Below are the code and all the weights of a small trained network. Each question names an input and a class and asks about switching units off, where a switched-off unit gives its printed mean instead of its output.

import numpy as np


def w(rows, s, z=0):
    codes = np.array(rows[::2]) - 128.0
    scale = np.full(codes.shape[1], s)
    scale[-1] = z or s
    return codes * scale


def norm(h):
    return h / np.sqrt((h * h).mean(-1, keepdims=True) + 1e-5)


def f(y):
    return y / 2 * (1 + np.tanh(0.7978845608 * (y + 0.044715 * y**3)))


def log_softmax(a):
    a = a - a.max(-1, keepdims=True)
    return a - np.log(np.exp(a).sum(-1, keepdims=True))


def net(x, mask):
    res = np.array(x, float).reshape(1, 3) / 4 @ E
    u = 0
    for l in range(3):
        y = f(norm(res) @ A[l][:, :-1].T + A[l][:, -1])
        res = res + np.where(mask[u : u + 11], y, B[l][:, -1]) @ B[l][:, :-1]
        u += 11
    return log_softmax(norm(res)[-1] @ U[:, :-1].T + U[:, -1])


A, B = {}, {}
E = w([
[111,192,167,3,79,138,126,57],'x0',
[19,160,97,100,207,110,161,204],'x1',
[175,21,156,27,156,133,147,197],'x2',
],0.0019)
A[0] = w([
[159,154,180,182,100,107,88,90,30],'0.n1',
[109,176,208,90,164,203,175,33,145],'0.n2',
[133,74,104,167,118,173,101,160,119],'0.n3',
[76,218,96,197,155,59,109,32,112],'0.n4',
[79,152,215,87,140,172,55,82,107],'0.n5',
[175,113,160,101,136,180,137,200,157],'0.n6',
[14,120,110,77,202,35,146,214,253],'0.n7',
[195,72,138,115,57,129,65,107,104],'0.n8',
[163,165,138,92,133,153,129,68,130],'0.n9',
[87,105,85,228,93,169,93,185,109],'0.n10',
[231,96,125,154,72,95,2,127,158],'0.n11',
],0.0027,0.0024)
B[0] = w([
[95,141,172,56,200,255,123,210,114],'0.n1',
[138,57,32,164,63,58,169,141,164],'0.n2',
[122,129,179,103,69,67,180,74,129],'0.n3',
[230,202,19,126,143,190,104,197,175],'0.n4',
[111,63,109,137,63,88,226,119,142],'0.n5',
[187,178,148,133,137,62,119,85,151],'0.n6',
[186,89,159,140,172,147,156,37,253],'0.n7',
[139,141,98,162,196,195,164,85,146],'0.n8',
[106,77,135,183,116,97,208,148,144],'0.n9',
[120,123,112,68,31,30,191,71,140],'0.n10',
[134,69,159,123,166,133,226,68,169],'0.n11',
],0.0023,0.0033)
A[1] = w([
[31,153,136,109,178,146,117,190,59],'1.n1',
[34,146,160,118,210,94,128,182,68],'1.n2',
[121,92,167,119,137,80,70,55,61],'1.n3',
[163,41,175,112,144,149,105,208,94],'1.n4',
[29,156,124,77,157,152,128,140,45],'1.n5',
[85,179,130,2,45,160,103,122,51],'1.n6',
[129,89,112,213,158,107,88,194,34],'1.n7',
[40,158,105,119,213,123,117,142,5],'1.n8',
[197,137,82,103,150,161,114,177,152],'1.n9',
[64,145,93,88,181,122,123,169,51],'1.n10',
[128,87,178,84,152,190,132,162,89],'1.n11',
],0.0039,0.0019)
B[1] = w([
[174,72,169,157,85,203,134,49,91],'1.n1',
[224,95,145,167,55,182,159,68,174],'1.n2',
[144,145,103,171,141,146,183,124,130],'1.n3',
[67,223,94,106,12,160,74,127,255],'1.n4',
[195,73,143,184,41,109,132,104,110],'1.n5',
[80,67,215,160,75,35,152,112,225],'1.n6',
[98,123,172,113,4,52,161,147,108],'1.n7',
[191,112,130,140,108,197,114,113,142],'1.n8',
[109,64,130,96,169,94,138,92,183],'1.n9',
[184,81,177,158,136,152,126,93,125],'1.n10',
[139,204,74,148,121,110,68,160,172],'1.n11',
],0.0034,0.00075)
A[2] = w([
[183,90,197,181,130,255,109,102,3],'2.n1',
[71,74,184,72,134,94,133,199,61],'2.n2',
[149,117,182,46,116,174,13,236,48],'2.n3',
[157,126,167,66,86,166,57,185,118],'2.n4',
[65,216,82,197,70,201,21,139,24],'2.n5',
[73,84,155,216,113,97,87,214,50],'2.n6',
[69,98,72,102,167,166,170,180,137],'2.n7',
[210,71,176,172,107,242,148,50,17],'2.n8',
[144,85,154,48,151,160,120,152,101],'2.n9',
[88,103,219,195,42,50,150,173,106],'2.n10',
[114,207,246,123,130,133,84,70,150],'2.n11',
],0.0047,0.0034)
B[2] = w([
[213,96,173,88,123,148,173,14,167],'2.n1',
[161,154,109,181,128,184,119,98,141],'2.n2',
[95,245,16,161,143,178,45,187,146],'2.n3',
[93,172,84,189,151,87,146,138,133],'2.n4',
[98,231,23,157,95,192,33,204,142],'2.n5',
[115,76,204,60,81,98,196,40,109],'2.n6',
[158,121,168,151,165,93,104,171,154],'2.n7',
[215,113,189,230,156,239,153,105,251],'2.n8',
[111,175,96,202,93,158,104,129,165],'2.n9',
[77,129,104,3,80,68,180,69,180],'2.n10',
[145,79,127,149,180,99,145,180,143],'2.n11',
],0.0053,0.0026)
U = w([
[67,244,23,216,71,200,38,208,225],'0',
[247,39,230,231,118,241,217,29,183],'1',
[43,43,167,30,17,21,239,38,210],'2',
[146,48,207,118,255,47,124,220,135],'3',
[39,27,219,47,78,237,22,177,1],'4',
[25,48,229,55,97,232,23,148,1],'5',
],0.0083,0.0065)

Each question gives the input, the list of numbers given to net, and the class t.
The units are the neurons (one row each of A and B). Each row of codes is followed by its name. A weight is (code - 128) times the scale printed after its matrix; where a second scale follows, it is the last column's (A, B and U).
mask holds one flag per neuron, layer by layer. A switched-off neuron (its flag False) gives its mean, the last column of its row in B, instead of its output. The means were averaged over made-up inputs and are rounded, as every weight is.
A unit's drop is (log p(t) with every unit on - log p(t) with that unit switched off) / (log p(t) with every unit on - log p(t) with every unit switched off).
The circuit of an input: a set's keep is (log p(t) with only the set's units on - log p(t) with every unit switched off) / (log p(t) with every unit on - log p(t) with every unit switched off). Starting from the 12 units with the biggest drops (on a tie, the unit counted first), units are removed one at a time, each time the one whose removal leaves the highest keep (on an exact tie, the one counted first), for as long as the keep stays at least 0.8.
units of the circuit, in order: the units of the circuit, biggest drop first
k most important neurons: the k neurons with the biggest drops, biggest first
k most important neurons of layer l: the k neurons of layer l with the biggest drops, biggest first
drop when u is switched off: that unit's drop, to one decimal
input [2,5,4], class 1: units of the circuit, in order => 1.n2
input [-3,-4,-4], class 0: 2 most important neurons => 0.n7, 1.n2
input [1,4,-3], class 1: 2 most important neurons => 1.n4, 1.n8
input [-7,7,-3], class 1: units of the circuit, in order => 1.n2, 1.n1
input [8,-7,8], class 0: 3 most important neurons of layer 2 => 2.n9, 2.n3, 2.n1
input [3,0,0], class 3: 2 most important neurons => 0.n2, 2.n7
input [-3,1,-2], class 3: 2 most important neurons of layer 1 => 1.n6, 1.n4
input [-8,3,-6], class 2: 2 most important neurons => 1.n7, 2.n6
input [-7,8,-5], class 1: 3 most important neurons => 1.n2, 1.n8, 1.n1
input [0,-2,-3], class 3: 2 most important neurons => 1.n4, 1.n9
input [1,-3,-1], class 3: 2 most important neurons => 0.n7, 1.n2
input [4,0,-2], class 2: 2 most important neurons => 1.n6, 0.n7
input [-3,4,4], class 0: 2 most important neurons => 0.n7, 1.n4
input [4,0,1], class 2: 2 most important neurons => 1.n6, 0.n7
input [-3,0,0], class 3: most important neuron => 0.n10
input [0,2,1], class 3: 2 most important neurons => 0.n7, 2.n8
input [2,-1,0], class 3: drop when 0.n4 is switched off => 0.0
input [-1,1,1], class 3: drop when 2.n8 is switched off => 0.1
input [-6,4,-4], class 2: drop when 1.n7 is switched off => 0.8
input [-6,7,8], class 0: most important neuron => 1.n4
